Below are the code and all the weights of a small trained network. Each question names an input and a target symbol and asks about switching units off, where a switched-off unit gives its printed mean instead of its output.

import numpy as np


def w(rows, s, z=0):
    codes = np.array(rows[::2]) - 128.0
    scale = np.full(codes.shape[1], s)
    scale[-1] = z or s
    return codes * scale


def f(y):
    return np.maximum(y, 0)


def softmax(a):
    e = np.exp(a - a.max(-1, keepdims=True))
    return e / e.sum(-1, keepdims=True)


def log_softmax(a):
    a = a - a.max(-1, keepdims=True)
    return a - np.log(np.exp(a).sum(-1, keepdims=True))


def net(x, mask):
    ids = ['αβγδεζηλμστφψω'.index(c) for c in x.split()]
    T = len(ids)
    res = E[ids] + P[:T]
    r = res
    for j in range(2):
        rows = slice(3 * j, 3 * j + 3)
        q, k, v = (r @ M[0][rows].T for M in (Q, K, V))
        z = softmax(np.where(np.tri(T) > 0, q @ k.T / 3**0.5, -1e9)) @ v
        o = O[0][rows]
        res = res + np.where(mask[j], z, o[:, -1]) @ o[:, :-1]
    y = f(res @ A[0][:, :-1].T + A[0][:, -1])
    res = res + np.where(mask[2:10], y, B[0][:, -1]) @ B[0][:, :-1]
    return log_softmax(res[-1] @ U[:, :-1].T + U[:, -1])


Q, K, V, O, A, B = {}, {}, {}, {}, {}, {}
E = w([
[65,113,136,106,88,97,190],'α',
[31,113,132,181,53,124,88],'β',
[92,168,144,77,175,93,197],'γ',
[152,111,146,139,128,109,75],'δ',
[171,115,102,84,63,95,87],'ε',
[201,152,156,152,137,123,152],'ζ',
[165,157,90,70,50,107,92],'η',
[185,115,133,164,117,137,203],'λ',
[209,144,86,95,116,105,193],'μ',
[164,187,140,79,134,119,61],'σ',
[222,190,130,167,30,169,184],'τ',
[153,195,68,68,172,122,170],'φ',
[52,80,175,173,2,144,93],'ψ',
[108,166,73,131,137,170,151],'ω',
],0.022)
P = w([
[90,185,41,219,106,12,78],'0',
[112,166,99,175,114,48,132],'1',
[116,163,108,164,124,65,139],'2',
[127,149,121,145,123,85,143],'3',
[142,142,144,125,120,104,158],'4',
[148,136,153,116,119,121,159],'5',
[154,130,158,104,120,139,152],'6',
[160,126,165,94,122,155,147],'7',
[167,119,173,86,124,172,139],'8',
[169,121,173,79,126,191,132],'9',
[174,110,178,72,123,204,124],'10',
[181,106,179,67,124,220,114],'11',
],0.011)
Q[0] = w([
[209,148,186,196,89,184,175],'h1',
[167,88,102,90,161,103,110],'h1',
[143,124,132,164,128,98,97],'h1',
[164,104,194,118,104,202,152],'h2',
[247,166,67,207,130,195,162],'h2',
[82,116,104,124,106,136,65],'h2',
],0.014)
K[0] = w([
[140,112,182,89,110,250,109],'h1',
[191,155,125,63,142,77,131],'h1',
[144,146,139,169,117,110,49],'h1',
[136,84,171,81,126,159,141],'h2',
[145,118,81,119,149,216,109],'h2',
[98,78,120,183,103,87,111],'h2',
],0.017)
V[0] = w([
[162,66,142,112,19,207,93],'h1',
[105,55,173,99,200,110,131],'h1',
[182,225,243,179,150,109,67],'h1',
[224,74,127,128,12,45,224],'h2',
[80,225,63,53,88,209,183],'h2',
[44,94,131,254,140,157,189],'h2',
],0.0074)
O[0] = w([
[97,177,98,132,161,111,159,148],'h1',
[147,164,202,156,85,118,30,42],'h1',
[126,152,77,4,60,126,104,154],'h1',
[105,97,72,151,199,169,93,254],'h2',
[82,90,197,114,168,51,197,189],'h2',
[118,126,194,72,120,236,179,119],'h2',
],0.011,0.0089)
A[0] = w([
[153,135,34,125,93,204,2,4],'n1',
[10,128,137,109,137,151,155,122],'n2',
[81,81,98,51,31,113,122,242],'n3',
[67,70,243,115,103,176,85,48],'n4',
[233,143,73,143,85,115,149,232],'n5',
[68,143,124,120,208,118,192,77],'n6',
[197,239,136,173,126,198,140,102],'n7',
[83,117,68,126,49,75,33,219],'n8',
],0.0086,0.0044)
B[0] = w([
[107,212,159,160,130,147,103,193],'n1',
[164,154,152,148,100,88,82,225],'n2',
[82,189,151,137,188,83,124,222],'n3',
[194,78,84,105,106,117,182,170],'n4',
[177,115,177,140,120,142,85,222],'n5',
[132,147,118,129,69,129,120,254],'n6',
[99,182,192,148,144,154,251,139],'n7',
[145,95,106,84,109,197,115,201],'n8',
],0.012,0.011)
U = w([
[102,70,134,113,156,155,123,208],'α',
[161,77,185,77,53,158,158,200],'β',
[183,34,164,75,52,177,117,175],'γ',
[216,143,166,188,112,131,101,2],'δ',
[182,92,106,216,153,116,71,124],'ε',
[139,115,124,139,110,129,105,69],'ζ',
[163,90,42,84,77,148,145,89],'η',
[127,109,129,158,135,139,111,100],'λ',
[163,66,147,166,158,194,137,196],'μ',
[146,99,119,80,63,118,88,48],'σ',
[80,99,95,125,143,118,114,122],'τ',
[254,44,157,119,70,142,95,74],'φ',
[144,156,130,213,201,104,135,83],'ψ',
[71,149,141,227,105,13,80,207],'ω',
],0.0081,0.0058)

Each question gives the input, a string of symbols that net reads in full, and the target symbol t.
The units are the heads (3 rows each of Q, K, V and O) and the neurons (one row each of A and B). Each row of codes is followed by its name. A weight is (code - 128) times the scale printed after its matrix; where a second scale follows, it is the last column's (O, A, B and U).
mask holds one flag per unit, heads first, then neurons. A switched-off unit (its flag False) gives its mean, the last column of its rows in O or B, instead of its output. The means were averaged over made-up inputs and are rounded, as every weight is.
A unit's drop is (log p(t) with every unit on - log p(t) with that unit switched off) / (log p(t) with every unit on - log p(t) with every unit switched off).
The circuit of an input: a set's keep is (log p(t) with only the set's units on - log p(t) with every unit switched off) / (log p(t) with every unit on - log p(t) with every unit switched off). Starting from all 10 units, units are removed one at a time, each time the one whose removal leaves the highest keep (on an exact tie, the one counted first), for as long as the keep stays at least 0.8.
circuit, biggest first: the units of the circuit, biggest drop first
unit that matters most: the unit with the biggest drop
k most important neurons: the k neurons with the biggest drops, biggest first
heads that matter: for each layer, one digit per head in row order, 1 if its drop is at least 0.15 and else 0, layers parted by /
input γ β ζ η, target β: circuit, biggest first	h2
input σ α ε, target σ: circuit, biggest first	n8, n3, h1
input ω ψ τ τ, target ψ: heads that matter	10
input α γ τ α ζ τ ζ γ, target β: heads that matter	11
input ψ ζ ζ α λ σ ζ, target φ: circuit, biggest first	h2, n5, h1
input α δ φ σ μ ω ψ η ω η ζ, target β: 3 most important neurons	n3, n2, n1
input ψ ψ ψ σ, target ψ: 3 most important neurons	n1, n3, n7
input η σ σ, target η: circuit, biggest first	n8, h1, h2
input η σ μ φ λ λ, target ω: 2 most important neurons	n8, n4
input σ σ α λ, target φ: circuit, biggest first	n5, h2, n3
input ζ α ζ, target δ: circuit, biggest first	h2, n1, h1
input β σ τ φ τ, target ω: 2 most important neurons	n8, n3
input ψ λ γ λ, target μ: 3 most important neurons	n3, n7, n2
input α γ ψ α β σ τ ε ζ, target η: heads that matter	10
input ζ ζ η λ η η η ε σ τ λ λ, target η: unit that matters most	h1
input τ β σ τ η ψ ζ λ, target ψ: 3 most important neurons	n8, n7, n4
input σ ψ μ τ, target ψ: circuit, biggest first	h1, n7
input τ ω β λ μ μ τ ω η ζ, target β: circuit, biggest first	h2, h1
input α ε α λ γ, target ω: circuit, biggest first	n8, n2
input α ε γ γ α β ε ζ δ ζ γ φ, target ω: 2 most important neurons	n8, n4
input α σ δ σ ε α α σ σ λ, target φ: 2 most important neurons	n5, n1
input γ τ σ ε σ μ, target φ: 2 most important neurons	n5, n8
input β τ α, target β: 3 most important neurons	n1, n4, n6
input λ φ α α α ε λ, target μ: circuit, biggest first	h2, n2
input ω δ τ, target β: most important neuron	n5
input ψ β ε η ε μ ψ η ζ α ε ζ, target δ: 4 most important neurons	n1, n5, n7, n4
input ω α ψ ζ η α μ ω φ φ τ, target ω: most important neuron	n8
input ψ σ φ λ λ ω, target ω: 3 most important neurons	n8, n2, n4
input ψ λ δ σ α ζ, target φ: circuit, biggest first	n5, h2, h1
input γ α β γ, target β: circuit, biggest first	h1, h2
